[[129 135 128]
 [131 134 131]
 [136 129 151]]
->
[128 134 136]

[[138 112 125]
 [153 139 132]
 [128 150 111]
 [147 133 127]]
->
[125 139 128]

[[158 131 126]
 [109 117 116]]
->
[126 117]

[[149 128 143]
 [128 130 127]
 [153 128 127]
 [106 122 115]]
->
[143 130 153]

[[129 124 122]
 [128 100 110]]
->
[122 100]

[[ 98 103]
 [101 125]]
->
[103 101]

[[118 123 148 107 115]
 [134 146 125 140 138]
 [118 121 146 111 128]
 [119 119 127 123 128]
 [133 141 129 128 140]]
->
[115 140 146 119 133]

[[117 113]
 [151 114]]
->
[113 151]
---
[[139 140 118 109 106 104 117 150 118 106 133 129]
 [112 152 130 127 153 150 137 152 114 150 154 150]]
->
[[139 140 118 109 106 104 117 150 118 106 133 129]]

[[136 138 116 141]
 [142 127 141 128]
 [130 133 131 152]
 [110 113 136 101]]
->
[[136 138 116 141]
 [130 133 131 152]]

[[128 127]
 [128 127]
 [106 123]
 [128 126]
 [104 122]
 [122 126]]
->
[[128 127]
 [106 123]
 [104 122]]

[[140 122]
 [135 112]
 [118 150]
 [157 148]
 [112 155]]
->
[[140 122]
 [118 150]
 [112 155]]

[[131 132 136 127 125 132 131 132 125 125 130 133 128]
 [120 130 125 127 125 126 131 132 125 125 135 133 128]
 [131 132 126 127 125 132 126 125 125 125 124 117 128]
 [131 132 122 127 126 132 121 118 126 119 111 104 128]
 [131 134 138 127 125 132 131 132 128 125 130 133 128]
 [131 132 136 127 125 132 131 132 125 125 130 133 128]
 [131 142 151 127 125 134 131 133 125 125 130 134 128]]
->
[[131 132 136 127 125 132 131 132 125 125 130 133 128]
 [131 132 126 127 125 132 126 125 125 125 124 117 128]
 [131 134 138 127 125 132 131 132 128 125 130 133 128]
 [131 142 151 127 125 134 131 133 125 125 130 134 128]]

[[115 133 128 131 130 119 130 129 130 145 122 133 134 129]
 [126 130 129 129 128 104 128 130 128 122 117 122 121 129]
 [117 132 129 125 131 107 131 127 128 131 124 125 127 126]
 [128 129 132 131 130  98 131 131 130 119 110 121 125 130]
 [117 127 129 133 129 130 129 133 133 148 127 131 132 130]
 [132 131 130 128 130 128 129 127 126 123 129 123 116 130]]
->
[[115 133 128 131 130 119 130 129 130 145 122 133 134 129]
 [117 132 129 125 131 107 131 127 128 131 124 125 127 126]
 [117 127 129 133 129 130 129 133 133 148 127 131 132 130]]

[[134 123 127 131 122 118 123 131 131 127 128 133 125]
 [138 115 131 125 120 102 123 126 127 131 131 138 118]
 [139 126 127 119 137 112 122 123 133 136 122 138 122]
 [125 125 128 126 122 141 123 132 129 121 125 127 132]
 [125 142 126 131 130 108 134 121 123 123 130 127 123]
 [127 126 131 120 129 129 126 135 131 121 131 128 130]
 [122 125 126 122 131 148 130 128 127 124 129 127 134]]
->
[[134 123 127 131 122 118 123 131 131 127 128 133 125]
 [139 126 127 119 137 112 122 123 133 136 122 138 122]
 [125 142 126 131 130 108 134 121 123 123 130 127 123]
 [122 125 126 122 131 148 130 128 127 124 129 127 134]]

[[133 149 146 149 151 140 108 144 125 150]
 [123 131 141 117 123 118 130 104 111 103]
 [101 116 110 111 111 149 146 112 118 154]
 [150 107 140 140 109 103 107 107 118 116]]
->
[[133 149 146 149 151 140 108 144 125 150]
 [101 116 110 111 111 149 146 112 118 154]]
---
[[128 131 129 128 118 131 123 134 122 130 125 125 129]
 [129 124 102 113 139 108 122 126 122 132 140 134 125]
 [136 140 113 128 129 113 127 132 133 137 135 130 133]
 [132 129 119 123 135 118 111 136 133 130 140 125 123]]
->
[[129 128 131 129 128 118 131 123 134 122 130 125 125]
 [125 129 124 102 113 139 108 122 126 122 132 140 134]
 [133 136 140 113 128 129 113 127 132 133 137 135 130]
 [123 132 129 119 123 135 118 111 136 133 130 140 125]]

[[128 142 149 130 121 117 126 101 124]
 [127 128 127 126 136 141 129 154 130]]
->
[[124 128 142 149 130 121 117 126 101]
 [130 127 128 127 126 136 141 129 154]]

[[141 133 144 144 118 127 129]
 [138 143 114 117 151 133 120]
 [148 128 154 140 122 139 127]]
->
[[129 141 133 144 144 118 127]
 [120 138 143 114 117 151 133]
 [127 148 128 154 140 122 139]]

[[127 134 129 131 144 131 131 147]
 [116 135 125 124 130 148 132 122]
 [125 131 124 120 131 130 139 129]
 [134 123 119 134 131 125 131 149]
 [130 128 125 125 132 125 133 135]
 [125 122 120 136 119 143 123 131]]
->
[[147 127 134 129 131 144 131 131]
 [122 116 135 125 124 130 148 132]
 [129 125 131 124 120 131 130 139]
 [149 134 123 119 134 131 125 131]
 [135 130 128 125 125 132 125 133]
 [131 125 122 120 136 119 143 123]]

[[129 123 133 128  99 121]
 [127 114 139 139 147 140]
 [129 103 119 142 132 127]
 [113 148 125 130 134 143]
 [112 149 125 131 134 143]
 [130 103 118 142 132 127]
 [128 123 102 130 142 121]
 [140 138 135 111 145 122]]
->
[[121 129 123 133 128  99]
 [140 127 114 139 139 147]
 [127 129 103 119 142 132]
 [143 113 148 125 130 134]
 [143 112 149 125 131 134]
 [127 130 103 118 142 132]
 [121 128 123 102 130 142]
 [122 140 138 135 111 145]]

[[130 127 125 137 119 141 131 142 130]
 [134 136 122 147 129 129 133 142 122]
 [132 131 123 140 125 132 132 140 125]
 [135 134 118 146 122 131 134 141 123]
 [133 134 125 146 130 132 132 151 125]
 [128 132 133 143 134 142 130 155 131]
 [136 135 119 144 125 128 133 143 122]
 [131 133 124 138 124 133 132 134 124]
 [126 124 127 124 125 130 127 127 131]]
->
[[130 130 127 125 137 119 141 131 142]
 [122 134 136 122 147 129 129 133 142]
 [125 132 131 123 140 125 132 132 140]
 [123 135 134 118 146 122 131 134 141]
 [125 133 134 125 146 130 132 132 151]
 [131 128 132 133 143 134 142 130 155]
 [122 136 135 119 144 125 128 133 143]
 [124 131 133 124 138 124 133 132 134]
 [131 126 124 127 124 125 130 127 127]]

[[124 131 128 123]
 [126 130 129 123]
 [122 119 137 104]
 [128 126 129 126]
 [134 113 117 122]
 [128 129 126 125]]
->
[[123 124 131 128]
 [123 126 130 129]
 [104 122 119 137]
 [126 128 126 129]
 [122 134 113 117]
 [125 128 129 126]]

[[118 121 120 128 120 113 130 129 131 121 127 113 142]
 [120 124 124 126 120 102 131 131 133 118 135 118 136]
 [119 122 122 124 120 100 132 131 134 117 134 115 138]
 [122 126 131 125 129 102 125 129 143 115 132 120 138]]
->
[[142 118 121 120 128 120 113 130 129 131 121 127 113]
 [136 120 124 124 126 120 102 131 131 133 118 135 118]
 [138 119 122 122 124 120 100 132 131 134 117 134 115]
 [138 122 126 131 125 129 102 125 129 143 115 132 120]]

[[135 123 124 132 154 122 120 120 121 145 114]
 [135 123 122 136 151 133 120 120 121 147 114]
 [135 115 137 121 136 133 129 121 121 147 114]
 [135 123 125 136 140 144 120 120 121 147 114]
 [135 123 124 136 146 135 120 120 121 147 114]
 [135 123 124 136 146 133 120 120 121 147 114]
 [135 123 124 133 146 133 120 120 121 147 114]
 [135 123 124 136 146 138 120 120 121 147 114]]
->
[[114 135 123 124 132 154 122 120 120 121 145]
 [114 135 123 122 136 151 133 120 120 121 147]
 [114 135 115 137 121 136 133 129 121 121 147]
 [114 135 123 125 136 140 144 120 120 121 147]
 [114 135 123 124 136 146 135 120 120 121 147]
 [114 135 123 124 136 146 133 120 120 121 147]
 [114 135 123 124 133 146 133 120 120 121 147]
 [114 135 123 124 136 146 138 120 120 121 147]]
